Below is a small trained network, with its code and all its weights. Each question gives an input and a target symbol and asks what happens when units are switched off, that is, made to give their printed mean instead of their output.

import numpy as np


def w(rows, s, z=0):
    codes = np.array(rows[::2]) - 128.0
    scale = np.full(codes.shape[1], s)
    scale[-1] = z or s
    return codes * scale


def norm(h):
    return h / np.sqrt((h * h).mean(-1, keepdims=True) + 1e-5)


def f(y):
    return np.maximum(y, 0)


def softmax(a):
    e = np.exp(a - a.max(-1, keepdims=True))
    return e / e.sum(-1, keepdims=True)


def log_softmax(a):
    a = a - a.max(-1, keepdims=True)
    return a - np.log(np.exp(a).sum(-1, keepdims=True))


def net(x, mask):
    ids = ['ΔΞΦΨαβεζημπστ'.index(c) for c in x.split()]
    T = len(ids)
    res = E[ids] + P[:T]
    u = 0
    for l in range(2):
        r = norm(res)
        for j in range(3):
            rows = slice(2 * j, 2 * j + 2)
            q, k, v = (r @ M[l][rows].T for M in (Q, K, V))
            z = softmax(np.where(np.tri(T) > 0, q @ k.T / 2**0.5, -1e9)) @ v
            o = O[l][rows]
            res = res + np.where(mask[u + j], z, o[:, -1]) @ o[:, :-1]
        u += 3
        y = f(norm(res) @ A[l][:, :-1].T + A[l][:, -1])
        res = res + np.where(mask[u : u + 4], y, B[l][:, -1]) @ B[l][:, :-1]
        u += 4
    return log_softmax(norm(res)[-1] @ U[:, :-1].T + U[:, -1])


Q, K, V, O, A, B = {}, {}, {}, {}, {}, {}
E = w([
[81,209,134,207],'Δ',
[177,188,122,137],'Ξ',
[131,225,145,187],'Φ',
[133,172,98,121],'Ψ',
[30,57,139,84],'α',
[218,37,117,143],'β',
[92,189,75,134],'ε',
[206,173,162,154],'ζ',
[71,226,141,200],'η',
[157,203,166,177],'μ',
[159,119,73,86],'π',
[180,198,121,135],'σ',
[149,253,117,201],'τ',
],0.0036)
P = w([
[157,139,80,154],'0',
[103,134,185,55],'1',
[60,50,33,166],'2',
[157,170,111,91],'3',
[180,87,254,211],'4',
[54,123,113,81],'5',
[44,102,102,239],'6',
],0.0086)
Q[0] = w([
[109,185,223,137],'L0H1',
[124,127,89,255],'L0H1',
[88,137,113,68],'L0H2',
[129,172,167,83],'L0H2',
[152,125,179,222],'L0H3',
[105,121,49,225],'L0H3',
],0.024)
K[0] = w([
[31,166,208,122],'L0H1',
[165,171,90,5],'L0H1',
[83,105,96,64],'L0H2',
[103,140,137,80],'L0H2',
[153,175,205,25],'L0H3',
[170,201,36,89],'L0H3',
],0.021)
V[0] = w([
[182,50,110,102],'L0H1',
[134,170,61,73],'L0H1',
[119,67,107,233],'L0H2',
[144,100,88,186],'L0H2',
[34,246,156,199],'L0H3',
[235,117,249,200],'L0H3',
],0.017)
O[0] = w([
[164,52,180,120,178],'L0H1',
[164,180,181,136,215],'L0H1',
[145,49,173,133,137],'L0H2',
[147,96,179,154,141],'L0H2',
[189,169,10,210,4],'L0H3',
[65,148,209,234,2],'L0H3',
],0.013,0.0067)
A[0] = w([
[39,254,84,49,154],'L0N1',
[95,95,105,193,58],'L0N2',
[177,128,60,156,66],'L0N3',
[119,166,192,163,3],'L0N4',
],0.021,0.0029)
B[0] = w([
[32,250,62,105,247],'L0N1',
[89,192,118,152,146],'L0N2',
[208,114,140,89,197],'L0N3',
[115,57,114,150,176],'L0N4',
],0.024,0.012)
Q[1] = w([
[225,188,254,90],'L1H1',
[167,238,116,153],'L1H1',
[38,180,146,89],'L1H2',
[38,174,116,126],'L1H2',
[228,207,156,61],'L1H3',
[189,108,139,193],'L1H3',
],0.02)
K[1] = w([
[205,173,197,129],'L1H1',
[173,181,89,113],'L1H1',
[123,112,179,143],'L1H2',
[133,67,170,150],'L1H2',
[132,252,99,75],'L1H3',
[80,151,141,139],'L1H3',
],0.027)
V[1] = w([
[147,202,156,131],'L1H1',
[160,93,254,230],'L1H1',
[29,121,70,132],'L1H2',
[139,210,191,185],'L1H2',
[93,234,163,84],'L1H3',
[149,104,133,121],'L1H3',
],0.012)
O[1] = w([
[89,129,191,167,153],'L1H1',
[135,1,91,90,96],'L1H1',
[211,113,80,134,106],'L1H2',
[183,150,150,107,108],'L1H2',
[38,185,175,98,252],'L1H3',
[143,94,111,117,137],'L1H3',
],0.0088,0.0015)
A[1] = w([
[205,66,253,207,158],'L1N1',
[185,136,8,6,146],'L1N2',
[8,138,182,60,109],'L1N3',
[180,166,36,211,4],'L1N4',
],0.014,0.0017)
B[1] = w([
[69,255,107,126,246],'L1N1',
[4,110,67,158,245],'L1N2',
[232,126,63,152,211],'L1N3',
[178,43,230,85,165],'L1N4',
],0.018,0.011)
U = w([
[77,65,86,71,72],'Δ',
[71,85,217,105,173],'Ξ',
[143,79,89,184,119],'Φ',
[165,167,190,5,1],'Ψ',
[194,130,124,130,126],'α',
[140,179,183,216,135],'β',
[210,121,114,140,139],'ε',
[138,82,93,175,112],'ζ',
[183,158,171,127,123],'η',
[66,214,118,125,176],'μ',
[180,151,170,131,115],'π',
[52,113,133,227,46],'σ',
[166,131,35,58,147],'τ',
],0.015,0.0047)

Each question gives the input, a string of symbols that net reads in full, and the target symbol t.
The units are the heads (2 rows each of Q, K, V and O) and the neurons (one row each of A and B). Each row of codes is followed by its name. A weight is (code - 128) times the scale printed after its matrix; where a second scale follows, it is the last column's (O, A, B and U).
mask holds one flag per unit, layer by layer, with each layer's heads first. A switched-off unit (its flag False) gives its mean, the last column of its rows in O or B, instead of its output. The means were averaged over made-up inputs and are rounded, as every weight is.
A unit's drop is (log p(t) with every unit on - log p(t) with that unit switched off) / (log p(t) with every unit on - log p(t) with every unit switched off).
The circuit of an input: a set's keep is (log p(t) with only the set's units on - log p(t) with every unit switched off) / (log p(t) with every unit on - log p(t) with every unit switched off). Starting from the 12 units with the biggest drops (on a tie, the unit counted first), units are removed one at a time, each time the one whose removal leaves the highest keep (on an exact tie, the one counted first), for as long as the keep stays at least 0.8.
circuit, biggest first: the units of the circuit, biggest drop first
most important unit: the unit with the biggest drop
top k neurons: the k neurons with the biggest drops, biggest first
k most important neurons of layer l: the k neurons of layer l with the biggest drops, biggest first
heads that matter: for each layer, one digit per head in row order, 1 if its drop is at least 0.15 and else 0, layers parted by /
input ζ β β, target σ: heads that matter	001 / 100
input ε π ζ ε Δ, target Ψ: top 3 neurons	L0N1, L1N2, L1N1
input β ε π α α, target τ: circuit, biggest first	L0N3, L0H3
input Ξ ε Ψ ε μ, target τ: top 2 neurons	L0N3, L0N1
input π β β μ Ξ, target Ξ: most important unit	L0H3
input Ψ Ξ β η τ β β, target ε: circuit, biggest first	L0H3, L0N1, L1N4
input π ε β, target Ψ: top 2 neurons	L0N1, L1N2
input Ξ ε η β Ξ, target τ: heads that matter	011 / 000
input α ε Δ σ σ α π, target Φ: heads that matter	111 / 100
input π ε ε, target Ψ: 2 most important neurons of layer 0	L0N1, L0N4
input η σ Φ α η, target Φ: 2 most important neurons of layer 0	L0N4, L0N1
input σ ε ζ π β β σ, target Ψ: circuit, biggest first	L0H1, L1N2, L0H2, L1N1
input β β ε α π π ε, target Δ: circuit, biggest first	L0H2, L0N1, L0H3, L1N2
input β σ ε β Ψ, target Φ: heads that matter	001 / 101
input β β Φ β, target Δ: most important unit	L1N2
input η β α π σ β π, target Ψ: circuit, biggest first	L0H1, L0N1, L0H3
input Δ β μ β β ζ μ, target Ξ: heads that matter	001 / 000
input β β Ξ η β, target Ξ: heads that matter	001 / 100
input ε ε η η Δ μ Ψ, target ε: heads that matter	011 / 000
input Φ β ε ε π ε ζ, target τ: most important neuron of layer 0	L0N1
input π μ ζ β η, target β: heads that matter	001 / 000
input β π ζ β α, target Ψ: top 3 neurons	L0N1, L0N4, L1N2
input π π μ π ε, target Ψ: circuit, biggest first	L1N2, L0H2, L1H1, L1N1
input Ψ π ζ ε ε β π, target τ: top 3 neurons	L0N3, L0N1, L1N2
input σ β π, target Φ: heads that matter	101 / 101
input β μ μ ε ε, target β: 2 most important neurons of layer 0	L0N2, L0N1
input β β μ β, target Δ: most important unit	L0H1
